Below is a small trained network, with its code and all its weights. Each question gives an input and a target symbol and asks what happens when units are switched off, that is, made to give their printed mean instead of their output.

import numpy as np


def w(rows, s, z=0):
    codes = np.array(rows[::2]) - 128.0
    scale = np.full(codes.shape[1], s)
    scale[-1] = z or s
    return codes * scale


def norm(h):
    return h / np.sqrt((h * h).mean(-1, keepdims=True) + 1e-5)


def f(y):
    return np.maximum(y, 0)


def softmax(a):
    e = np.exp(a - a.max(-1, keepdims=True))
    return e / e.sum(-1, keepdims=True)


def log_softmax(a):
    a = a - a.max(-1, keepdims=True)
    return a - np.log(np.exp(a).sum(-1, keepdims=True))


def net(x, mask):
    ids = ['αβδεηθμξπστφψ'.index(c) for c in x.split()]
    T = len(ids)
    res = E[ids] + P[:T]
    r = norm(res)
    for j in range(2):
        rows = slice(4 * j, 4 * j + 4)
        q, k, v = (r @ M[0][rows].T for M in (Q, K, V))
        z = softmax(np.where(np.tri(T) > 0, q @ k.T / 4**0.5, -1e9)) @ v
        o = O[0][rows]
        res = res + np.where(mask[j], z, o[:, -1]) @ o[:, :-1]
    y = f(norm(res) @ A[0][:, :-1].T + A[0][:, -1])
    res = res + np.where(mask[2:6], y, B[0][:, -1]) @ B[0][:, :-1]
    return log_softmax(norm(res)[-1] @ U[:, :-1].T + U[:, -1])


Q, K, V, O, A, B = {}, {}, {}, {}, {}, {}
E = w([
[176,164,106,138,157],'α',
[77,115,111,107,169],'β',
[70,132,163,159,145],'δ',
[217,76,90,175,191],'ε',
[173,122,80,151,119],'η',
[103,166,189,195,138],'θ',
[100,161,211,198,131],'μ',
[195,120,92,178,105],'ξ',
[161,147,194,139,218],'π',
[250,158,156,192,105],'σ',
[115,74,144,187,79],'τ',
[26,64,68,157,74],'φ',
[111,46,191,72,175],'ψ',
],0.025)
P = w([
[135,160,126,101,99],'0',
[212,140,131,85,84],'1',
[132,134,112,135,161],'2',
[181,112,134,96,102],'3',
[144,113,108,166,187],'4',
[189,109,130,93,102],'5',
[150,98,116,193,211],'6',
[169,107,125,101,91],'7',
[169,91,128,213,224],'8',
[164,94,114,89,89],'9',
[172,74,123,237,255],'10',
[169,96,106,95,82],'11',
],0.01)
Q[0] = w([
[91,208,196,149,92],'head 0',
[108,131,88,252,178],'head 0',
[206,18,165,60,105],'head 0',
[133,163,159,120,115],'head 0',
[154,90,117,175,229],'head 1',
[146,107,157,81,119],'head 1',
[155,115,159,110,100],'head 1',
[155,46,149,160,182],'head 1',
],0.023)
K[0] = w([
[102,239,168,147,133],'head 0',
[186,83,175,123,215],'head 0',
[97,77,18,192,4],'head 0',
[107,160,156,153,126],'head 0',
[165,61,184,156,206],'head 1',
[122,142,149,131,94],'head 1',
[131,134,146,81,92],'head 1',
[183,61,162,142,162],'head 1',
],0.022)
V[0] = w([
[80,153,121,134,122],'head 0',
[124,58,128,113,81],'head 0',
[126,95,156,113,129],'head 0',
[101,127,43,165,77],'head 0',
[106,23,169,73,120],'head 1',
[75,119,7,156,106],'head 1',
[77,180,158,200,85],'head 1',
[53,199,149,100,203],'head 1',
],0.022)
O[0] = w([
[79,144,90,124,100,45],'head 0',
[113,64,140,55,106,113],'head 0',
[111,105,139,133,131,126],'head 0',
[167,136,82,58,104,114],'head 0',
[53,2,133,126,131,80],'head 1',
[137,139,20,149,28,26],'head 1',
[87,186,186,52,22,1],'head 1',
[57,194,122,98,178,57],'head 1',
],0.018,0.0067)
A[0] = w([
[242,104,167,38,49,243],'neuron 0',
[145,211,91,110,75,251],'neuron 1',
[98,203,171,249,75,196],'neuron 2',
[98,137,26,65,190,141],'neuron 3',
],0.021,0.0032)
B[0] = w([
[151,123,139,33,185,247],'neuron 0',
[83,118,47,150,118,182],'neuron 1',
[91,135,165,79,12,220],'neuron 2',
[153,126,94,94,250,179],'neuron 3',
],0.022,0.014)
U = w([
[209,244,100,176,137,78],'α',
[90,166,24,137,208,87],'β',
[83,156,119,89,116,176],'δ',
[234,92,126,223,124,216],'ε',
[189,134,63,108,120,90],'η',
[143,161,143,115,114,167],'θ',
[133,168,182,91,107,233],'μ',
[198,134,121,100,106,131],'ξ',
[149,197,248,145,221,2],'π',
[235,166,233,85,127,88],'σ',
[163,39,189,24,70,113],'τ',
[114,73,32,97,74,195],'φ',
[63,1,165,133,157,58],'ψ',
],0.0097,0.0028)

Each question gives the input, a string of symbols that net reads in full, and the target symbol t.
The units are the heads (4 rows each of Q, K, V and O) and the neurons (one row each of A and B). Each row of codes is followed by its name. A weight is (code - 128) times the scale printed after its matrix; where a second scale follows, it is the last column's (O, A, B and U).
mask holds one flag per unit, heads first, then neurons. A switched-off unit (its flag False) gives its mean, the last column of its rows in O or B, instead of its output. The means were averaged over made-up inputs and are rounded, as every weight is.
A unit's drop is (log p(t) with every unit on - log p(t) with that unit switched off) / (log p(t) with every unit on - log p(t) with every unit switched off).
The circuit of an input: a set's keep is (log p(t) with only the set's units on - log p(t) with every unit switched off) / (log p(t) with every unit on - log p(t) with every unit switched off). Starting from all 6 units, units are removed one at a time, each time the one whose removal leaves the highest keep (on an exact tie, the one counted first), for as long as the keep stays at least 0.8.
circuit, biggest first: the units of the circuit, biggest drop first
top k neurons: the k neurons with the biggest drops, biggest first
which heads matter: for each layer, one digit per head in row order, 1 if its drop is at least 0.15 and else 0, layers parted by /
drop of u: that unit's drop, to one decimal
input β τ δ τ β τ ξ τ τ α, target τ: circuit, biggest first => head 1
input β β α α, target β: top 2 neurons => neuron 1; neuron 3
input μ β ε α β β τ π β ε τ, target ε: which heads matter => 00
input τ ε θ, target ε: which heads matter => 01
input β ε α ψ β β η, target ε: which heads matter => 00
input τ τ ε π β ε μ μ θ σ β, target ε: circuit, biggest first => head 1; neuron 0
input ε β π ξ τ ξ τ μ β, target π: which heads matter => 11
input ψ σ β β β α β β, target β: circuit, biggest first => head 1; neuron 3
input ψ α β α τ ψ α β, target ψ: top 2 neurons => neuron 0; neuron 2
input α μ β, target β: top 2 neurons => neuron 3; neuron 0
input β ε η β β η τ β φ η ξ, target ε: drop of neuron 0 => 0.1
input α ε β, target ε: drop of head 1 => 0.3
input φ ε μ, target ε: drop of head 1 => 0.9
input β α β η ξ μ τ ξ τ, target τ: circuit, biggest first => head 1
input π ε β τ η, target ε: top 2 neurons => neuron 0; neuron 3
input α α α δ μ β ε, target ε: top 2 neurons => neuron 0; neuron 3
